Each row has a name. Each question is about the rows just above it.

K_724: [128 128 130 128 128 127 127 131 128 126 126 129 126 128 129 134 141 164
 196 217 224 224 223 224]
K_446: [126 130 128 128 127 131 203 131 128 130 130 127 130 130 127 130 130 130
 134 145 174 204 131 226]
K_703: [129 128 129 125 132 130 128 129 128 126 129 126 126 131 127 127 126 126
 130 133 129 134 154 189]
K_904: [129 128 129 125 132 130 128 128 128 124 129 126 126 131 127 127 126 126
 129 133 129 134 154 189]
K_620: [130 125 128 130 130 126 127 130 128 127 129 127 129 128 130 128 126 128
 132 139 126 192 218 127]
How many times does K_446 hold [130]?  8
Count of [130] in K_904:  1
Times [127] occurs in K_620:  4
Times [126] occurs in K_703:  5
Times [222] occurs in K_724:  0
Count of [126] in K_904:  4
Times [204] occurs in K_446:  1

K_620: [198 114 180 111 140 165 163  74 162 127]
K_904: [101  98 101 113 127  93 141 113 186 145]
K_398: [103 145 203 203  85 156 148 191 186 169]
K_666: [161 159 227 130 131 118 131 193  69 163]
K_823: [ 64  82 145 145 145 193  99  87 193  54]
K_446: [ 96 241 123 184 184 143 146 146 184 165]
K_461: [150 145 157 114 126 119  86 153 144 173]
Times [113] occurs in K_904:  2
Times [146] occurs in K_446:  2
Times [145] occurs in K_823:  3
Count of [139] in K_620:  0
Count of [98] in K_904:  1
Count of [131] in K_666:  2

K_823: [191  25 192 159 201 238]
K_904: [191 191 108 130 223 191]
K_724: [191  25 108 159 201 220]
Times [201] occurs in K_724:  1
Count of [192] in K_904:  0

K_461: [115 188 109  80 113  97  87 121 128 112 115 162 131 100 162  77 110 162
 137 107 208  79 114 101 150 201 137 127  60 128 136 100  84 104 152  56
  81 147 117 163 146 131 185  76  79 102 158 106 130 104  96 182 144 128]
K_620: [163 163  98 123 152 120  78 146 156 139 124  97 143  91 113  99 156 141
 123 152 224 116 208 159 193 179 124 170 109  72  96 106 117 148  95  45
  84 111 125 108  82 147 125  74 111 128 161  62 130  84 104 157  98 116]
K_446: [102  83 157  81 132 199 141 130 113 145  70 144 129 114 154 138 128 134
 120 110  80 130 127 155 113 137 157 193 186 192  71  80 159 101 141 147
 141 120 153  73 102  71 102 149 146 117 146 181 123 171 120 133 120  84]
K_666: [127 202  91  97 125  50  93 112 133 130 121 178 109 153 123 124 115  81
 102  73 104 156  98 107 172 154 107 136 105 123 112 167 123 124 123 127
 130  99 148 105 118 125  65 170 160 137  91 179 107 177 163  68 140 118]
K_904: [127 202  91  97 125  50  93 112 133 130 121 178 109 153 123 124 115  81
 102  73 104 156  98 107 172 154 112 136 175 157 133 126 165  92 179 109
 140 113 145  74  85 151  52 151 170 146  92 118 122 141 164  73 118 119]
K_724: [127 202  91  97 125  50  93 112 133 130 121 178 109 153 123 124 115  81
 102  73 104 156  98 107 172 154 107 136 175 157 133 126 165  92 130 121
 140 113 145  74  85 151  52 151 170 146  92 118 122 141 164  73 118 119]
K_589: [ 91 111 143  86 117 152 146 122  81 123  74 153 146 146 105 172  97 145
 126 103 112 136  98 119 122 127 140 134 124  89  51 140 113 116 117  87
 186 123 136 176 193 135 159 146 118 120  81 187 122 166 156 117  78 146]
K_851: [135 204 100  90 125  79  91 116 132 106 126 155 132  91 128 144 107 124
 142 137  50  95 190 160 128  85  90 155  50  79 187 126 149 149 128 149
 133  88 121 166 130 194 148  82 111  79 114  63 139  75  82 134 112 163]
Times [50] occurs in K_851:  2
Times [133] occurs in K_904:  2
How many times does K_904 hold [112]?  2
Count of [79] in K_851:  3
Times [120] occurs in K_446:  4
Count of [97] in K_620:  1

K_589: [127 151 127 179 103 179 127]
K_439: [175  28  78 120  63 118 153]
K_620: [ 43 181 137 137  43  44 171]
K_666: [132 148 106 117 124 158 178]
K_823: [161 151 127 179 103 112 165]
K_904: [113 115 129  75  75  27 180]
K_446: [172 147 172 174 172 147 172]
K_703: [161 128  76 129 128 161 128]
How many times does K_904 hold [75]?  2
Count of [172] in K_446:  4
Count of [44] in K_620:  1
How many times does K_703 hold [128]?  3
How many times does K_589 hold [179]?  2
How many times does K_703 hold [129]?  1
How many times does K_904 hold [129]?  1

K_703: [166 119 159 149]
K_446: [166 119 159 203]
K_823: [210  66 187  90]
K_620: [208 146 161 149]
K_851: [208 146 135 164]
Times [66] occurs in K_823:  1
Count of [149] in K_703:  1

K_703: [100 100  99 100  99  99  99 100 100 100]
K_666: [111 120  72 104 188 111 159  72  72 159]
K_851: [123 137 115 117 166 150  86 143  93 145]
K_620: [133 145 105 100 204 160  57 149  45 126]
K_439: [111 131 117 103 158 132 106 131  74  99]
K_724: [155  73 129 160  55 158  95 149  99 100]
How many times does K_703 hold [100]?  6
Count of [101] in K_703:  0
How many times does K_724 hold [72]?  0
Times [99] occurs in K_703:  4
Count of [158] in K_724:  1
Count of [71] in K_666:  0

K_724: [178 181 169 120 104 125  85 178 162 194 123 120 120  48 200 178 178 178]
K_439: [184 164 127 184 141 103 135  96 161 161 184  85  66 177 103 122 103 212]
K_446: [184 164 127 183 211 110 135 121 161 103 113 209 160 177 196 122  60 212]
K_904: [123 181 169 120 194 125  85  96 162  86 123 161  51  48 200 178  60 126]
Count of [161] in K_439:  2
Times [61] occurs in K_904:  0
Count of [184] in K_439:  3
Count of [86] in K_904:  1
Times [164] occurs in K_446:  1
Times [120] occurs in K_724:  3

K_703: [167 150 149  80 132 131 115 119 185  84  79 131 118 177 209 203 148 138
 129 129 144  36 123 107 173 186 110 118 105 122 147 134 132 146]
K_446: [167 150 149 116 132 131 115 119 185  84  79 131 118 177 209 203 148 138
 129 129 144  36 123 107 173 186 110 118 145  83 181  87 164  49]
K_439: [167 150 149 116 132 131 115 119 185  84  79 131 118 177 209 203 120 138
 129 129 144  36 123 111 179 133 119 133 128 122 147 149 163 178]
K_851: [167 150 149 116 132  79 115 119 147 147 132  79 177 177 209 203  79 138
 129 129 110  36  79 107 147 186 110  79 105 122 147 134 132 129]
Count of [132] in K_851:  3
Count of [177] in K_851:  2
How many times does K_851 hold [78]?  0
How many times does K_851 hold [119]?  1
How many times does K_851 hold [110]?  2

K_461: [226 135 115 122 144  99  94 123  76 130 192 146]
K_620: [148 138 107 114 118  87 204 112 134 119  85 166]
K_851: [116 119 116 149 125 116 184 119  70 114 108  97]
K_823: [109 109 150  86 150 109 141 109  86  86  86 102]
K_904: [111 111 111 169 111 169 201 124 169 143 169 167]
K_703: [ 84 108 138 108 133 183 154  89 163 154 111  89]
K_398: [ 84 108 138 108 133 183 112  89 163 110 124 131]
K_446: [ 94 104 109  94  94 100 108  94 109 100  94 106]
K_589: [121 121 115 122 144  99  94 115 121 115 115 138]
K_439: [110 143 150  86 150 183 141  96 172 145 134 102]
How many times does K_823 hold [86]?  4
Count of [115] in K_589:  4
Count of [120] in K_851:  0
Count of [109] in K_446:  2
How many times does K_904 hold [111]?  4
Times [129] occurs in K_461:  0
How many times does K_823 hold [109]?  4

K_446: [136 133 108 168  78 216]
K_904: [156 134 189  66 134  55]
K_666: [104 189 224  39 123  90]
K_703: [172  78  61 160  95 219]
K_851: [ 97 127  95  53 178  67]
K_589: [62 62 89 89 89 89]
K_439: [104 189 224  39 123 197]
How many times does K_589 hold [89]?  4
How many times does K_904 hold [134]?  2

K_446: [125 125  62  69]
K_398: [53 53 52 53]
K_589: [167  55  90 126]
K_724: [ 72  78 143 129]
K_904: [ 52 139 119  51]
How many times does K_446 hold [125]?  2
How many times does K_398 hold [52]?  1
Count of [53] in K_398:  3

K_666: [ 98 107 136 166 154 116 168  92 140 146 153 104]
K_446: [134 150 120 172 133  37 206  59  34 239  92 114]
K_439: [114 159 115 172 115 129 129  69 115 115  82 129]
K_398: [140 118 171 112 180 122  88 215 146 121 127 101]
K_724: [161 124 144 187 140 168 153 107 143 145 146  81]
K_904: [114 153 129 155 208 105 105  63 156  81 237  44]
K_823: [ 88 240 148 240 148  84 199  70 103  29 185 117]
K_851: [ 99 215 113 157 207 142 106 110 131  87 101 149]
K_461: [ 93  89 127  89 110  93  46  93 110 127 173 182]
K_620: [113 134  92 123 161 149 134 146 140 179 149 191]
How many times does K_823 hold [240]?  2
Times [156] occurs in K_904:  1
Times [115] occurs in K_439:  4
How many times does K_461 hold [90]?  0
Times [93] occurs in K_461:  3
Times [149] occurs in K_620:  2

K_589: [ 82 209  73 166 117 188 166 138 107 214 131 103  97 159 154  58 179 116
 121 129  96  84  63 179 163 110 178 110  63  82 128]
K_823: [145 113  65 109 110 160  97 143 100  93 190  71 113 141 204 207 187 141
 106 141 174  40 135  86 137 129 156  97 133  98  91]
K_666: [ 84  41 146 147  78 133 175 120 152 181 104 153 125 133  99 115  68  39
 121 199 150 121 169 203 120 124 166 200  95 120 108]
K_446: [129 184 117 142 163 214 142 124 171 192 113 111 128 181 106  79 159 171
 160  93 112 194  53 110 174 145 119 120 129 180 169]
K_703: [ 92  36 134 144  87 125 192 127 118 180 103 152 128 123  81 108  70  46
 121 197 167 135 172 220 139 130 102 196 122 101 142]
K_620: [103 164 147 121  78  83 151 121 200 150  52 162 154 121  59  92  63 135
 153 121 148 161  62 164 106 147 112 187 209 127 163]
K_439: [ 84  41 146 147  78 133 175 120 152 181 104 153 125 133  99 115  68 143
 176 142 169  54 140  78 149 138 182  91 129 115  44]
K_398: [145 122 210 115 113 176  86 141 108  95 195  69 125 122 210 197 196 144
 111 134 170  45  86  96  86 131 150  80  96 210 116]
K_851: [163 165 195  91 160  10 137 116  96  34 109 125 131  74  92 117  91 137
 127  77  74 149 157  92 107 128 119  57 156  87 112]
K_461: [ 58 150 159 113  72  82  58 108 175 148  58 153 156 107  72  99  54 148
  58 122 166 156  58 167 104 161 119 200 204  98 189]
Times [210] occurs in K_398:  3
How many times does K_461 hold [175]?  1
Count of [122] in K_620:  0
Times [58] occurs in K_461:  5
Times [110] occurs in K_589:  2

K_851: [125  98 116  99 140  99 140 102]
K_439: [ 43 211 164  79 164  43 190  43]
K_666: [ 31  44 164 165 164  38 190 164]
K_904: [125 182 116 107 173 121  79 143]
Count of [99] in K_851:  2
How many times does K_851 hold [100]?  0
Times [164] occurs in K_666:  3
Count of [43] in K_439:  3

K_666: [159 180 141  96  63 138 136 203 125 199 120 190  96 121 123 145  59  74
 115 154  98 105 170 146  53]
K_589: [136  95 118 142 141  90 134 117 136 126 129 136 138 106 171 154 145 121
 144 151 117 151 132 134 134]
K_904: [135 150 134  97 107 139 129 134 127 149 125 146 117 131 117 127 105 115
 121 130 134 116 139 132 106]
Times [96] occurs in K_666:  2
Times [134] occurs in K_904:  3
Count of [136] in K_589:  3

K_620: [105 161 161 208 107 142]
K_398: [105 123 112  27 168 214]
K_703: [136 151 165 245  80 146]
K_851: [153 118  96 148 125  33]
K_446: [144 101 130 142 136  47]
K_461: [103 191 166 230  92  93]
K_904: [151  68  76 101 135  68]
K_666: [103 161 188 208 107 142]
K_724: [178 124  82 200  67  70]
Times [92] occurs in K_461:  1
Count of [68] in K_904:  2
Count of [161] in K_620:  2

K_398: [122 137 129  98]
K_461: [122 137 136 119]
K_589: [119 137 137 119]
Times [119] occurs in K_589:  2
Count of [137] in K_589:  2

K_823: [181 148 156 190  53 123 138]
K_703: [110 105 111 113  53 182   6]
K_904: [ 54  54 105  54 115 115 115]
Times [54] occurs in K_904:  3
How many times does K_904 hold [115]?  3

K_620: [161  80 126  87  87 160 148  90  82 110 173 151 132  98 161  87 151 145
 137 149]
K_439: [103 143 108  85 103 145 135 143 101 136 182 149 148  83  83  97 115 133
 137 128]
K_851: [107 158 117 117 173 147 161 169 143 185 159  82 114 151 131 202  68 129
 139 118]
K_724: [ 85 148 150 139 115  99 110 123 146  52  71 177 152  90 204 159 120  91
 122 127]
K_589: [150 102 116 102 168 182 109 117 155 133 137  67 102 196 102 156  82 165
 109 159]
K_703: [ 60  60  75 148  98 165 113 129 101 116 186  97  32 186 123 135 114 116
 163  96]
K_904: [111 113 144 147 163 158 147 135 169 128 157 173 159 100 116 113 186 138
 147 179]
K_446: [164 148 212 131 152 131 140 119 102 116  52 102 160 148 160 115 153 102
 106 185]
K_461: [ 72 179 143 138 147  94 158 160 220 103 103  52 184 151  91 132 142 166
 111 156]
Times [102] occurs in K_446:  3
How many times does K_446 hold [185]?  1
How many times does K_589 hold [102]?  4
Count of [83] in K_439:  2
Times [147] occurs in K_904:  3
How many times does K_703 hold [96]?  1

